Here is a tiny trained network, its code and every weight. The questions are about switching its units off for an input and a class, where a switched-off unit gives its printed mean instead of its output.

import numpy as np


def w(rows, s, z=0):
    codes = np.array(rows[::2]) - 128.0
    scale = np.full(codes.shape[1], s)
    scale[-1] = z or s
    return codes * scale


def f(y):
    return np.maximum(y, 0)


def log_softmax(a):
    a = a - a.max(-1, keepdims=True)
    return a - np.log(np.exp(a).sum(-1, keepdims=True))


def net(x, mask):
    res = np.array(x, float).reshape(1, 3) / 4 @ E
    y = f(res @ A[0][:, :-1].T + A[0][:, -1])
    res = res + np.where(mask, y, B[0][:, -1]) @ B[0][:, :-1]
    return log_softmax(res[-1] @ U[:, :-1].T + U[:, -1])


A, B = {}, {}
E = w([
[3,46,73,47,189],'x0',
[111,192,162,5,3],'x1',
[226,170,186,22,248],'x2',
],0.0036)
A[0] = w([
[128,116,123,163,161,120],'neuron 0',
[131,134,129,93,93,82],'neuron 1',
[133,116,126,180,174,97],'neuron 2',
[192,142,141,63,201,98],'neuron 3',
[72,109,110,196,65,85],'neuron 4',
[117,121,123,125,142,118],'neuron 5',
[131,147,137,65,63,110],'neuron 6',
[134,145,137,67,78,91],'neuron 7',
[129,134,131,100,103,156],'neuron 8',
[136,118,122,175,178,101],'neuron 9',
[131,135,139,71,67,81],'neuron 10',
[128,121,125,125,127,248],'neuron 11',
[126,113,128,186,180,135],'neuron 12',
[128,133,132,105,102,92],'neuron 13',
[119,128,127,136,122,111],'neuron 14',
[128,119,127,153,152,96],'neuron 15',
[127,125,127,149,148,110],'neuron 16',
[74,116,123,180,80,117],'neuron 17',
[128,124,128,161,157,97],'neuron 18',
[127,141,124,105,108,95],'neuron 19',
[117,130,125,125,132,253],'neuron 20',
[180,144,137,158,103,87],'neuron 21',
[79,115,120,184,81,74],'neuron 22',
[63,116,113,89,168,77],'neuron 23',
[138,122,118,151,149,114],'neuron 24',
[132,128,126,158,153,94],'neuron 25',
[147,144,135,144,120,221],'neuron 26',
[133,117,125,160,165,91],'neuron 27',
[251,165,138,187,77,88],'neuron 28',
[152,136,120,104,151,90],'neuron 29',
[38,100,112,76,172,79],'neuron 30',
[168,149,136,153,110,82],'neuron 31',
[151,129,135,100,154,92],'neuron 32',
[156,131,132,101,161,91],'neuron 33',
[68,110,119,91,163,122],'neuron 34',
[144,132,126,135,121,104],'neuron 35',
[130,118,131,146,142,97],'neuron 36',
[119,135,129,112,88,103],'neuron 37',
[157,128,140,102,157,99],'neuron 38',
[171,134,136,90,171,125],'neuron 39',
[156,133,126,104,153,100],'neuron 40',
],0.013,0.0045)
B[0] = w([
[100,142,114,119,169,174],'neuron 0',
[90,150,112,103,149,159],'neuron 1',
[77,150,109,100,173,184],'neuron 2',
[164,233,129,159,66,253],'neuron 3',
[160,232,142,141,68,205],'neuron 4',
[109,125,136,121,122,142],'neuron 5',
[77,152,105,127,204,215],'neuron 6',
[75,161,100,111,176,197],'neuron 7',
[125,128,114,149,172,181],'neuron 8',
[79,154,109,103,174,187],'neuron 9',
[68,161,107,102,178,192],'neuron 10',
[200,86,115,234,195,240],'neuron 11',
[89,148,104,117,195,209],'neuron 12',
[102,144,119,108,144,149],'neuron 13',
[131,136,129,122,119,133],'neuron 14',
[102,141,115,103,143,150],'neuron 15',
[110,137,121,116,147,149],'neuron 16',
[166,205,137,156,99,198],'neuron 17',
[97,141,116,107,152,157],'neuron 18',
[105,142,120,114,144,148],'neuron 19',
[215,78,117,254,211,244],'neuron 20',
[81,102,147,144,85,172],'neuron 21',
[147,209,139,119,72,182],'neuron 22',
[66,97,157,152,75,186],'neuron 23',
[104,140,121,121,154,156],'neuron 24',
[95,140,120,107,148,151],'neuron 25',
[191,73,125,208,179,218],'neuron 26',
[90,148,114,100,155,164],'neuron 27',
[26,67,168,182,47,248],'neuron 28',
[137,159,133,124,100,155],'neuron 29',
[49,78,166,175,63,214],'neuron 30',
[86,107,146,131,89,161],'neuron 31',
[139,166,136,129,100,163],'neuron 32',
[140,173,135,125,98,170],'neuron 33',
[95,82,149,186,89,200],'neuron 34',
[115,123,133,124,116,135],'neuron 35',
[108,137,119,109,135,140],'neuron 36',
[102,154,113,111,150,158],'neuron 37',
[142,172,133,131,102,173],'neuron 38',
[157,190,130,159,101,211],'neuron 39',
[140,164,133,129,106,165],'neuron 40',
],0.04,0.0048)
U = w([
[211,213,135,134,78,125],'0',
[69,136,55,97,225,115],'1',
[80,33,192,152,68,120],'2',
[254,50,105,153,186,251],'3',
[142,113,113,76,112,96],'4',
[146,110,124,79,122,99],'5',
[141,109,133,81,112,98],'6',
],0.0086,0.0022)

Each question gives the input, the list of numbers given to net, and the class t.
The units are the neurons (one row each of A and B). Each row of codes is followed by its name. A weight is (code - 128) times the scale printed after its matrix; where a second scale follows, it is the last column's (A, B and U).
mask holds one flag per neuron, in row order. A switched-off neuron (its flag False) gives its mean, the last column of its row in B, instead of its output. The means were averaged over made-up inputs and are rounded, as every weight is.
A unit's drop is (log p(t) with every unit on - log p(t) with that unit switched off) / (log p(t) with every unit on - log p(t) with every unit switched off).
The circuit of an input: a set's keep is (log p(t) with only the set's units on - log p(t) with every unit switched off) / (log p(t) with every unit on - log p(t) with every unit switched off). Starting from the 12 units with the biggest drops (on a tie, the unit counted first), units are removed one at a time, each time the one whose removal leaves the highest keep (on an exact tie, the one counted first), for as long as the keep stays at least 0.8.
circuit, biggest first: the units of the circuit, biggest drop first
unit that matters most: the unit with the biggest drop
top k neurons: the k neurons with the biggest drops, biggest first
drop when u is switched off: that unit's drop, to one decimal
input [-5,6,4], class 1: unit that matters most : neuron 6
input [8,7,0], class 2: top 2 neurons : neuron 30; neuron 34
input [6,0,-6], class 0: top 4 neurons : neuron 4; neuron 28; neuron 17; neuron 22
input [-7,-8,-6], class 1: top 2 neurons : neuron 12; neuron 2
input [-2,0,-3], class 3: top 2 neurons : neuron 3; neuron 39
input [-7,7,6], class 1: top 4 neurons : neuron 6; neuron 7; neuron 10; neuron 30
input [-8,-1,7], class 2: top 3 neurons : neuron 28; neuron 21; neuron 4
input [4,-7,-8], class 0: top 3 neurons : neuron 4; neuron 17; neuron 22
input [4,-4,5], class 0: top 2 neurons : neuron 3; neuron 28
input [-1,4,-2], class 1: top 2 neurons : neuron 6; neuron 10
input [8,7,8], class 0: top 3 neurons : neuron 3; neuron 28; neuron 39
input [3,-8,8], class 0: top 4 neurons : neuron 3; neuron 39; neuron 6; neuron 33
input [4,4,-5], class 0: drop when neuron 28 is switched off : 0.4
input [-1,8,-5], class 1: drop when neuron 15 is switched off : 0.0
input [-5,-5,-3], class 1: drop when neuron 23 is switched off : 0.5
input [-6,-2,0], class 2: circuit, biggest first : neuron 28
